In the rows, 128 means zero.
Each row has a class, written after it.
114  121  149  120  114  131  122  143  136  152  101  204  176  111  118  128  126  142  92  117  120  176  139  113  138  167  94  142  130  137  132  124  116  72  152  122  120  85  108  134  122  104  128  148 : R
134  122  147  121  115  140  154  171  183  159  109  140  160  119  106  144  130  130  118  133  110  146  198  132  135  120  96  161  125  159  131  88  83  102  133  97  132  104  97  158  129  113  128  123 : Z
129  164  99  124  134  110  162  113  173  211  146  152  93  115  142  131  143  80  152  132  109  156  85  136  104  122  114  125  120  103  105  144  120  81  89  131  132  142  126  139  173  133  120  113 : K
106  115  137  151  86  142  111  126  123  166  86  141  148  121  119  145  144  134  85  130  105  126  148  115  119  145  98  150  109  133  133  125  112  113  112  110  142  109  114  121  118  142  125  109 : B
109  146  113  128  126  135  194  116  149  230  115  61  94  121  140  138  130  127  185  107  147  122  96  124  113  118  205  92  125  91  128  123  124  207  159  104  112  91  117  158  141  58  123  158 : M
116  137  117  166  164  143  131  83  141  237  106  148  129  154  133  136  159  134  72  127  97  93  176  99  110  103  166  128  87  114  113  177  131  171  159  111  109  126  122  147  107  62  147  157 : G
132  150  160  168  163  144  111  165  102  113  98  126  135  117  117  146  129  132  124  115  143  99  111  134  91  146  148  127  143  133  141  136  131  127  161  123  125  135  114  132  122  151  165  116 : H
121  87  156  130  108  158  99  125  135  155  97  172  176  111  106  166  149  129  113  140  82  107  175  99  139  139  84  150  121  128  128  106  107  110  152  116  136  106  87  109  118  91  117  131 : S
101  125  139  165  141  138  102  147  107  148  125  148  142  100  132  145  163  120  128  135  111  123  149  86  129  156  97  143  137  126  116  128  113  122  169  120  148  122  105  119  117  146  108  149 : H
125  209  121  116  184  74  112  190  93  109  143  183  145  132  100  144  110  171  139  103  187  158  126  129  128  137  145  47  123  153  161  147  118  96  89  114  165  75  144  180  94  194  130  154 : R
114  83  142  130  90  151  118  135  140  159  137  179  139  107  115  140  152  114  133  141  124  129  138  105  161  150  104  166  124  129  93  124  123  111  150  120  132  118  117  106  128  121  99  146 : D
162  169  158  151  136  111  82  131  104  40  157  131  104  185  142  167  164  174  132  117  101  163  108  178  102  139  114  139  131  100  131  88  130  128  110  110  122  133  115  109  132  127  144  149 : Z
116  147  119  162  105  153  160  116  142  196  126  141  101  157  133  117  84  90  118  159  92  150  133  97  114  140  99  113  118  127  113  149  132  83  141  136  124  158  122  147  106  154  156  100 : R
141  158  150  146  137  154  127  194  93  111  91  120  130  129  99  138  129  123  120  121  127  106  129  108  97  138  148  101  127  120  129  138  127  149  143  101  125  114  110  131  114  133  169  135 : Z
144  180  164  142  133  162  158  167  113  122  181  94  142  136  130  138  143  72  151  143  125  145  128  161  117  126  98  78  145  104  175  68  154  128  153  138  113  149  97  170  116  155  115  131 : S
124  101  154  112  131  132  116  156  147  161  104  161  156  115  120  116  168  116  109  122  102  150  181  118  143  137  74  179  133  155  122  109  129  108  104  106  119  127  109  119  125  81  116  141 : E
157  89  155  88  168  137  72  140  89  164  116  181  140  129  124  139  114  85  157  90  176  181  90  119  176  127  111  159  120  138  68  165  115  116  93  165  159  165  92  104  157  133  91  158 : G
107  108  140  168  129  193  75  200  48  80  118  123  144  114  131  108  174  186  215  124  143  126  122  134  115  172  188  127  158  123  120  162  144  152  162  140  68  85  106  111  97  82  147  146 : R
123  117  144  192  135  136  89  169  44  56  191  164  130  127  111  120  142  188  173  107  218  175  122  140  57  171  142  132  130  147  142  87  131  180  155  116  109  105  98  172  131  164  103  174 : E
94  162  175  150  148  166  99  128  94  138  121  77  143  136  134  101  94  158  83  140  163  95  147  100  137  57  140  57  127  109  116  140  132  157  138  138  129  62  166  103  108  228  113  149 : G
110  111  114  98  149  156  206  183  201  221  151  145  147  129  77  163  158  107  170  117  142  172  191  113  163  117  131  171  91  148  145  90  125  112  108  115  81  136  134  163  150  109  101  125 : Z
151  190  108  118  86  171  162  115  137  143  127  182  172  140  136  105  123  144  88  96  136  120  110  126  141  92  176  123  106  119  110  165  153  85  122  127  98  104  159  127  179  118  160  132 : D
147  148  118  141  111  118  158  116  172  240  128  195  110  143  138  140  92  107  124  137  144  148  95  148  155  146  134  105  110  150  65  148  97  104  106  137  140  122  154  158  154  182  136  94 : K
124  125  161  106  122  172  126  93  119  108  228  191  176  144  159  100  150  118  165  80  194  172  134  151  102  93  127  174  121  121  112  115  151  116  148  136  113  105  156  129  164  141  127  172 : D
156  171  122  93  97  178  163  147  122  95  148  154  121  161  121  105  101  131  120  132  111  95  134  120  152  136  129  119  111  143  130  143  118  104  76  127  111  93  143  136  136  167  167  122 : E
127  169  120  188  97  125  178  117  151  182  141  155  129  124  133  111  130  115  120  126  168  155  111  144  125  102  148  95  115  122  91  132  134  114  138  129  108  120  164  139  160  143  125  120 : G
180  140  154  142  159  121  111  138  101  104  123  118  135  155  125  120  119  94  123  99  139  118  113  153  90  119  125  132  124  149  106  137  143  141  111  125  138  143  134  141  133  217  148  142 : G
153  149  171  134  191  82  70  109  169  104  157  155  112  162  144  126  129  136  106  116  161  138  125  194  43  164  107  162  138  83  150  104  156  108  141  132  114  151  127  146  119  100  158  149 : E
155  182  107  86  144  132  142  205  132  102  159  126  177  118  129  110  121  185  202  130  225  121  192  156  153  144  188  92  129  91  195  137  128  117  125  144  81  50  171  131  126  77  126  157 : G
151  124  75  141  139  106  148  160  141  223  109  162  118  186  119  156  113  157  166  122  143  166  187  102  126  154  156  137  89  148  130  147  152  174  106  122  99  120  120  202  110  154  133  158 : E
137  130  145  161  78  183  178  94  128  172  190  160  72  152  102  126  131  89  113  125  186  125  189  126  104  124  125  137  84  142  137  146  156  124  117  111  113  196  130  139  115  136  138  87 : D
128  97  98  114  116  117  106  155  113  99  178  169  153  116  122  140  166  139  184  119  129  119  61  124  121  201  138  148  133  105  110  96  115  172  116  118  116  80  124  109  162  134  110  173 : E
157  108  85  127  83  85  128  129  152  232  149  174  106  138  141  173  138  163  172  108  162  171  99  135  167  204  177  190  96  147  95  117  96  183  159  130  107  127  113  122  171  84  134  118 : B
104  67  128  171  118  117  95  148  105  133  130  178  130  83  123  108  146  147  224  118  205  148  85  133  174  140  122  149  134  113  116  129  141  120  120  110  119  92  151  101  189  131  88  101 : H
137  34  176  127  112  189  134  166  77  165  148  135  175  125  107  147  143  98  171  110  191  174  156  72  108  131  124  151  104  109  171  117  139  198  134  140  93  94  98  94  145  109  127  144 : G
153  130  115  119  116  120  129  182  99  125  88  123  128  111  110  152  127  130  182  137  157  131  98  152  138  159  127  114  123  98  138  99  111  123  96  117  122  84  116  127  149  123  116  151 : B
124  86  141  141  89  160  151  140  147  168  109  155  160  122  106  147  143  131  128  135  136  124  161  128  133  113  127  133  125  140  129  112  135  131  134  105  98  108  130  123  119  94  133  129 : D
183  199  140  148  108  156  170  169  108  111  128  131  138  138  102  104  103  143  142  116  129  117  175  122  165  72  134  52  129  136  152  119  141  99  111  78  112  113  144  139  139  180  162  87 : Z
154  72  168  95  128  157  93  150  93  64  192  147  136  168  136  136  152  125  113  130  166  136  162  130  68  116  132  135  106  115  150  125  111  227  100  152  105  90  134  102  139  149  139  171 : K
99  104  158  128  137  155  106  110  115  140  120  159  127  111  112  136  151  126  122  125  100  126  155  97  129  123  91  150  114  106  115  120  124  123  142  97  137  121  104  106  122  110  112  144 : Z
81  106  143  131  103  145  115  107  155  172  97  168  148  114  143  145  140  123  79  153  107  119  171  113  134  133  93  169  126  131  128  126  118  90  154  121  139  115  125  91  115  105  129  135 : D
103  116  133  75  165  152  103  170  65  141  129  142  130  181  110  145  138  83  136  90  148  137  135  62  96  66  144  70  108  93  128  189  136  202  48  119  152  105  113  102  112  178  128  208 : R
139  89  150  144  70  170  115  121  120  153  113  183  159  138  101  135  150  110  118  124  116  118  187  129  138  123  70  138  126  153  127  118  108  103  125  86  122  112  86  133  122  97  122  118 : S
105  97  140  123  104  131  123  157  130  159  87  158  139  115  110  123  133  131  117  136  98  151  160  87  139  128  94  149  121  134  133  132  116  107  114  102  131  97  100  109  131  111  117  136 : R
168  147  105  143  160  126  179  143  115  163  145  120  121  143  106  158  123  123  194  125  203  181  201  158  118  107  151  68  136  168  143  98  124  138  152  142  85  136  96  192  97  142  143  152 : R
113  103  149  158  103  147  112  134  138  152  107  164  175  120  114  117  146  134  126  133  138  135  156  158  129  138  105  141  142  151  139  109  114  97  159  107  116  101  126  155  127  111  108  124 : M
139  132  108  169  156  129  106  113  115  125  156  131  111  147  133  127  134  124  207  134  169  154  134  136  140  120  107  124  121  98  78  107  139  96  132  130  123  122  152  129  157  185  111  145 : Z
144  172  143  131  98  146  163  120  115  107  146  147  94  152  140  113  116  89  186  129  135  148  63  178  152  110  104  93  153  129  81  109  142  87  69  127  116  138  152  112  146  171  153  111 : E
153  128  92  158  91  148  158  79  111  194  119  130  108  153  122  87  108  91  202  111  156  105  105  155  149  116  144  108  138  148  112  150  138  114  141  81  105  146  141  145  160  114  151  91 : M
152  174  99  156  79  101  124  79  164  205  149  136  108  113  147  125  111  145  147  135  132  138  85  150  103  165  108  194  109  130  105  132  128  71  129  129  134  180  120  118  181  106  152  32 : H
160  140  62  153  98  117  116  109  106  156  125  81  101  155  122  140  79  116  172  145  189  157  92  154  153  151  100  97  144  137  110  107  88  83  115  137  123  156  108  133  143  124  115  110 : B
158  143  106  137  217  120  135  125  125  142  151  134  114  148  103  126  159  128  205  86  174  148  222  159  59  91  156  135  122  174  155  150  148  118  128  114  97  212  141  190  89  35  137  144 : M
162  139  132  82  106  127  137  147  116  89  178  192  134  142  119  113  110  100  195  116  189  134  115  132  174  159  108  129  120  129  100  119  123  103  83  131  152  69  150  131  163  225  130  148 : E
160  146  165  149  161  147  115  214  111  100  120  160  143  119  110  127  148  132  144  105  169  153  136  149  121  147  128  109  131  127  110  121  121  114  124  121  118  93  123  172  121  131  133  154 : Z
144  178  134  129  175  108  123  159  132  116  96  93  151  156  98  141  113  146  122  102  153  136  166  150  68  111  141  146  133  149  155  107  133  119  163  92  117  135  105  166  122  131  164  148 : Z
111  179  103  130  129  104  139  150  125  161  84  147  102  118  139  113  113  132  167  106  174  122  91  137  179  133  145  137  137  134  106  161  122  83  121  103  140  98  143  121  179  166  125  127 : H
133  93  160  138  98  131  102  132  138  114  114  141  159  123  109  127  153  153  77  138  101  129  145  110  125  124  110  150  121  120  131  114  110  136  124  104  126  82  113  109  157  113  106  135 : K
98  122  124  144  68  136  133  128  119  155  129  175  116  131  139  134  118  118  143  128  150  172  113  112  146  152  111  114  122  124  118  145  118  99  84  130  146  121  131  83  142  156  132  91 : R
151  138  70  148  106  133  178  124  171  188  95  116  112  130  101  150  103  95  171  169  122  76  108  146  171  137  123  99  121  134  88  100  101  86  116  117  110  129  149  126  161  102  136  98 : S
104  123  112  157  135  152  116  49  78  196  142  170  117  140  141  152  132  171  152  130  138  106  74  142  117  121  160  73  106  62  125  133  135  180  144  113  84  78  127  116  133  118  113  171 : G
121  151  137  122  123  121  137  123  71  161  142  179  123  142  135  148  127  100  132  83  192  184  92  152  106  169  125  124  97  133  131  130  136  158  110  125  156  132  115  177  122  177  118  155 : B
123  115  110  151  115  149  195  134  120  195  153  99  106  158  101  143  127  55  186  150  158  170  139  92  161  100  87  49  129  105  184  103  127  113  104  106  120  128  126  150  125  101  104  126 : M
137  129  175  152  98  145  104  149  128  159  114  186  164  123  139  114  157  128  74  123  93  138  139  117  139  99  65  148  125  156  112  136  117  95  109  113  129  86  128  127  145  168  147  99 : H
105  123  139  152  134  173  106  170  121  135  167  182  155  104  89  80  169  155  157  156  132  90  151  132  142  71  135  118  129  141  104  158  113  107  132  111  73  106  161  119  116  60  108  130 : G
143  161  151  121  74  89  98  189  157  132  157  159  169  120  121  115  144  184  61  123  174  146  132  134  128  132  132  115  106  125  120  114  96  157  122  123  131  35  157  146  138  134  116  137 : B
102  18  97  128  49  121  157  100  199  197  117  169  77  148  96  143  115  63  216  158  161  136  115  119  188  124  132  134  132  111  33  153  96  151  127  125  125  92  112  115  142  140  105  143 : R
122  116  142  116  115  138  127  142  144  133  121  161  148  134  115  126  149  128  91  135  104  120  163  116  138  146  97  165  127  151  138  104  118  115  123  110  105  117  123  100  135  105  144  132 : E
158  139  126  129  128  128  134  136  131  155  168  179  120  173  126  109  138  112  151  84  190  165  150  147  131  150  122  126  127  124  140  132  160  113  86  106  92  156  148  130  145  114  138  129 : E
84  101  140  125  63  149  111  125  135  182  113  194  143  120  117  121  151  130  84  135  92  141  163  108  149  148  88  140  132  133  114  145  108  112  138  99  123  101  82  114  107  125  102  140 : R
146  144  153  164  128  133  134  177  111  127  123  102  133  137  108  128  134  90  106  113  144  127  130  146  70  129  146  77  145  136  144  124  141  168  124  109  129  152  99  149  107  169  157  118 : R
114  67  121  167  96  131  125  91  155  201  61  64  97  162  132  186  74  142  183  152  139  121  98  106  180  167  172  128  140  117  81  114  89  172  174  134  150  120  122  86  129  91  128  117 : M
68  141  106  120  14  188  163  85  73  231  118  219  99  114  153  140  124  151  154  134  92  161  76  94  138  133  153  125  113  131  109  190  96  150  132  111  111  91  71  96  149  94  143  108 : K
151  86  114  113  152  164  125  136  157  166  106  96  110  151  127  111  124  110  194  131  133  103  227  105  148  95  152  176  124  158  91  163  93  136  149  133  129  131  116  147  125  81  126  159 : M
142  139  143  138  122  125  140  128  130  123  127  136  159  121  115  135  121  135  87  116  136  164  172  106  126  132  100  153  108  151  153  91  118  95  144  127  132  139  137  126  138  121  132  118 : B
80  140  140  81  95  171  102  100  140  139  103  173  118  147  121  127  139  159  114  126  150  73  122  139  158  68  130  127  98  84  108  180  140  77  49  119  121  15  166  97  146  206  122  150 : D
168  121  169  114  101  176  128  100  149  107  181  152  142  131  136  108  130  147  161  99  109  141  150  173  107  125  116  171  124  148  102  108  121  108  131  136  115  126  124  171  133  165  107  125 : M
72  114  96  168  112  138  128  71  117  171  141  178  70  173  158  146  116  136  126  127  111  127  97  71  133  98  158  175  95  132  117  175  129  161  139  128  114  177  159  43  185  138  164  95 : H
154  170  148  153  161  119  129  182  131  105  138  88  124  153  87  121  139  95  120  116  176  121  135  167  82  123  141  98  150  151  159  118  122  120  145  110  128  156  117  185  113  123  130  138 : M
161  138  119  115  98  152  172  133  116  107  150  205  99  154  125  130  113  110  168  105  138  127  119  141  195  98  145  127  121  171  112  139  127  96  96  107  115  131  152  114  169  196  145  129 : D
71  103  142  164  89  125  86  122  112  166  97  197  139  106  124  129  147  153  129  130  121  162  126  102  131  177  107  161  136  119  101  141  124  94  175  106  134  95  94  99  124  120  109  144 : R
147  95  153  146  132  151  97  108  104  137  134  147  176  104  116  118  116  118  123  135  110  110  127  99  138  126  77  107  136  120  91  111  109  108  142  118  136  107  135  100  122  157  100  146 : G
192  169  158  130  154  114  160  159  167  84  126  93  130  152  103  141  128  108  98  126  143  117  181  193  87  125  126  117  140  160  151  71  147  129  107  130  104  166  128  167  111  177  164  121 : E
104  120  152  134  107  141  127  143  163  187  109  157  170  81  117  127  174  145  105  154  107  155  180  135  149  165  92  194  132  155  116  98  107  69  172  124  108  101  105  131  144  99  91  125 : K
105  112  135  144  94  131  134  154  144  188  126  171  159  128  113  136  146  130  103  124  146  159  162  129  149  158  102  160  114  142  140  96  110  118  141  100  114  125  134  130  134  110  97  132 : B
